Below are the code and all the weights of a small trained network. Each question names an input and a class and asks about switching units off, where a switched-off unit gives its printed mean instead of its output.

import numpy as np


def w(rows, s, z=0):
    codes = np.array(rows[::2]) - 128.0
    scale = np.full(codes.shape[1], s)
    scale[-1] = z or s
    return codes * scale


def norm(h):
    return h / np.sqrt((h * h).mean(-1, keepdims=True) + 1e-5)


def f(y):
    return np.maximum(y, 0)


def log_softmax(a):
    a = a - a.max(-1, keepdims=True)
    return a - np.log(np.exp(a).sum(-1, keepdims=True))


def net(x, mask):
    res = np.array(x, float).reshape(1, 6) / 4 @ E
    u = 0
    for l in range(4):
        y = f(norm(res) @ A[l][:, :-1].T + A[l][:, -1])
        res = res + np.where(mask[u : u + 6], y, B[l][:, -1]) @ B[l][:, :-1]
        u += 6
    return log_softmax(norm(res)[-1] @ U[:, :-1].T + U[:, -1])


A, B = {}, {}
E = w([
[147,131,97,169,152,126,133,156,99],'x0',
[158,132,94,107,70,127,196,29,131],'x1',
[185,223,158,133,96,184,75,23,12],'x2',
[146,120,138,139,136,97,171,133,71],'x3',
[162,166,2,216,166,169,131,144,74],'x4',
[170,119,185,155,178,133,41,190,109],'x5',
],0.0031)
A[0] = w([
[123,53,224,94,84,77,149,195,170,29],'0.n1',
[65,94,120,129,177,83,88,196,202,86],'0.n2',
[151,135,171,204,250,70,125,218,133,51],'0.n3',
[74,143,114,166,178,253,164,133,224,59],'0.n4',
[185,169,94,187,177,150,93,146,40,5],'0.n5',
[107,124,181,57,119,147,64,168,147,105],'0.n6',
],0.0031,0.003)
B[0] = w([
[87,41,132,37,118,110,186,154,76,217],'0.n1',
[137,233,94,116,59,46,51,67,162,253],'0.n2',
[254,115,81,146,202,88,74,118,91,242],'0.n3',
[73,211,81,176,93,89,76,85,135,167],'0.n4',
[46,129,153,67,125,154,136,79,197,202],'0.n5',
[121,122,85,162,150,86,209,150,79,215],'0.n6',
],0.0039,0.0023)
A[1] = w([
[155,49,172,7,92,125,177,133,136,117],'1.n1',
[129,171,191,137,107,192,65,123,55,4],'1.n2',
[161,108,102,155,157,170,236,110,123,81],'1.n3',
[102,2,251,72,204,169,204,156,183,33],'1.n4',
[127,129,23,165,97,172,182,138,81,34],'1.n5',
[154,124,66,172,114,183,199,154,114,29],'1.n6',
],0.0044,0.0032)
B[1] = w([
[133,118,167,71,99,73,224,164,106,253],'1.n1',
[202,133,231,199,64,160,107,165,95,203],'1.n2',
[83,144,66,150,162,165,140,95,118,185],'1.n3',
[82,64,199,96,111,1,165,196,46,206],'1.n4',
[113,69,89,199,207,135,150,45,47,211],'1.n5',
[59,84,69,206,195,174,165,62,73,172],'1.n6',
],0.0062,0.0027)
A[2] = w([
[170,128,206,37,91,73,77,121,186,85],'2.n1',
[49,81,104,140,138,85,177,114,215,221],'2.n2',
[140,79,122,189,173,176,99,136,95,59],'2.n3',
[52,136,123,150,57,119,133,173,253,5],'2.n4',
[134,45,99,117,156,68,158,177,167,21],'2.n5',
[177,182,175,123,65,171,178,96,97,152],'2.n6',
],0.0047,0.002)
B[2] = w([
[30,103,66,145,132,98,236,150,50,220],'2.n1',
[156,98,183,119,88,215,62,76,109,255],'2.n2',
[63,112,173,92,119,110,218,94,139,201],'2.n3',
[49,5,199,97,157,252,76,113,149,169],'2.n4',
[61,175,227,135,104,117,141,172,45,209],'2.n5',
[178,167,89,143,73,197,79,123,194,215],'2.n6',
],0.0045,0.0036)
A[3] = w([
[207,198,186,183,107,157,46,147,114,69],'3.n1',
[147,117,27,144,113,188,70,69,154,133],'3.n2',
[82,99,118,67,67,167,140,105,202,124],'3.n3',
[102,27,183,141,182,178,83,156,170,131],'3.n4',
[168,187,111,170,247,62,61,253,140,7],'3.n5',
[149,115,94,47,92,153,167,112,219,69],'3.n6',
],0.0053,0.0022)
B[3] = w([
[186,162,217,207,84,168,21,254,89,250],'3.n1',
[103,123,167,124,156,116,206,174,46,253],'3.n2',
[148,172,112,81,167,168,77,114,246,196],'3.n3',
[93,70,63,83,195,124,39,68,223,205],'3.n4',
[219,80,20,181,174,5,122,154,240,236],'3.n5',
[214,233,86,84,129,123,73,61,177,154],'3.n6',
],0.0052,0.0035)
U = w([
[229,208,223,235,55,222,46,211,46,185],'0',
[191,218,120,43,31,199,175,28,207,3],'1',
[219,54,40,231,230,16,38,234,225,71],'2',
[56,114,15,229,224,211,217,33,36,187],'3',
[49,51,213,48,75,25,218,225,90,249],'4',
[40,50,85,60,198,193,39,78,254,75],'5',
],0.0072,0.0029)

Each question gives the input, the list of numbers given to net, and the class t.
The units are the neurons (one row each of A and B). Each row of codes is followed by its name. A weight is (code - 128) times the scale printed after its matrix; where a second scale follows, it is the last column's (A, B and U).
mask holds one flag per neuron, layer by layer. A switched-off neuron (its flag False) gives its mean, the last column of its row in B, instead of its output. The means were averaged over made-up inputs and are rounded, as every weight is.
A unit's drop is (log p(t) with every unit on - log p(t) with that unit switched off) / (log p(t) with every unit on - log p(t) with every unit switched off).
The circuit of an input: a set's keep is (log p(t) with only the set's units on - log p(t) with every unit switched off) / (log p(t) with every unit on - log p(t) with every unit switched off). Starting from the 12 units with the biggest drops (on a tie, the unit counted first), units are removed one at a time, each time the one whose removal leaves the highest keep (on an exact tie, the one counted first), for as long as the keep stays at least 0.8.
circuit, biggest first: the units of the circuit, biggest drop first
unit that matters most: the unit with the biggest drop
k most important neurons: the k neurons with the biggest drops, biggest first
top k neurons in layer l: the k neurons of layer l with the biggest drops, biggest first
drop of u: that unit's drop, to one decimal
input [-2,-7,8,1,-8,-7], class 0: circuit, biggest first -> (1.n2; 2.n6)
input [-2,4,-5,-8,1,-3], class 5: circuit, biggest first -> (2.n4; 3.n4)
input [-5,0,4,-5,1,-4], class 0: top neuron in layer 2 -> (2.n3)
input [-2,-1,-1,-8,-5,-7], class 5: 4 most important neurons -> (2.n4; 3.n3; 0.n4; 2.n2)
input [-4,0,-7,-3,7,-4], class 3: 3 most important neurons -> (1.n5; 3.n2; 0.n5)
input [-1,1,7,7,-8,-3], class 1: circuit, biggest first -> (2.n6; 3.n1)
input [-4,6,7,4,1,-3], class 0: 2 most important neurons -> (2.n6; 2.n1)
input [1,-7,-6,-2,7,-6], class 3: top 2 neurons in layer 2 -> (2.n2; 2.n3)
input [-8,2,-4,-6,0,5], class 5: 2 most important neurons -> (0.n2; 2.n4)
input [-2,4,-7,-3,3,-8], class 5: top 2 neurons in layer 0 -> (0.n3; 0.n6)
input [-3,0,2,6,1,-2], class 3: 2 most important neurons -> (0.n2; 3.n1)
input [-4,-6,3,-5,-1,-5], class 5: top 2 neurons in layer 1 -> (1.n5; 1.n1)
input [-3,-2,-3,5,4,-1], class 3: top 2 neurons in layer 3 -> (3.n1; 3.n5)
input [-6,1,-6,1,6,-3], class 3: unit that matters most -> 1.n5
input [0,-4,-8,8,8,-4], class 3: top 2 neurons in layer 1 -> (1.n6; 1.n5)
input [0,-7,1,2,0,7], class 2: drop of 3.n5 -> 0.4
input [-8,-4,-5,-7,6,-8], class 5: drop of 2.n4 -> 0.2
input [-1,-3,8,-6,-1,-8], class 0: drop of 1.n3 -> 0.0
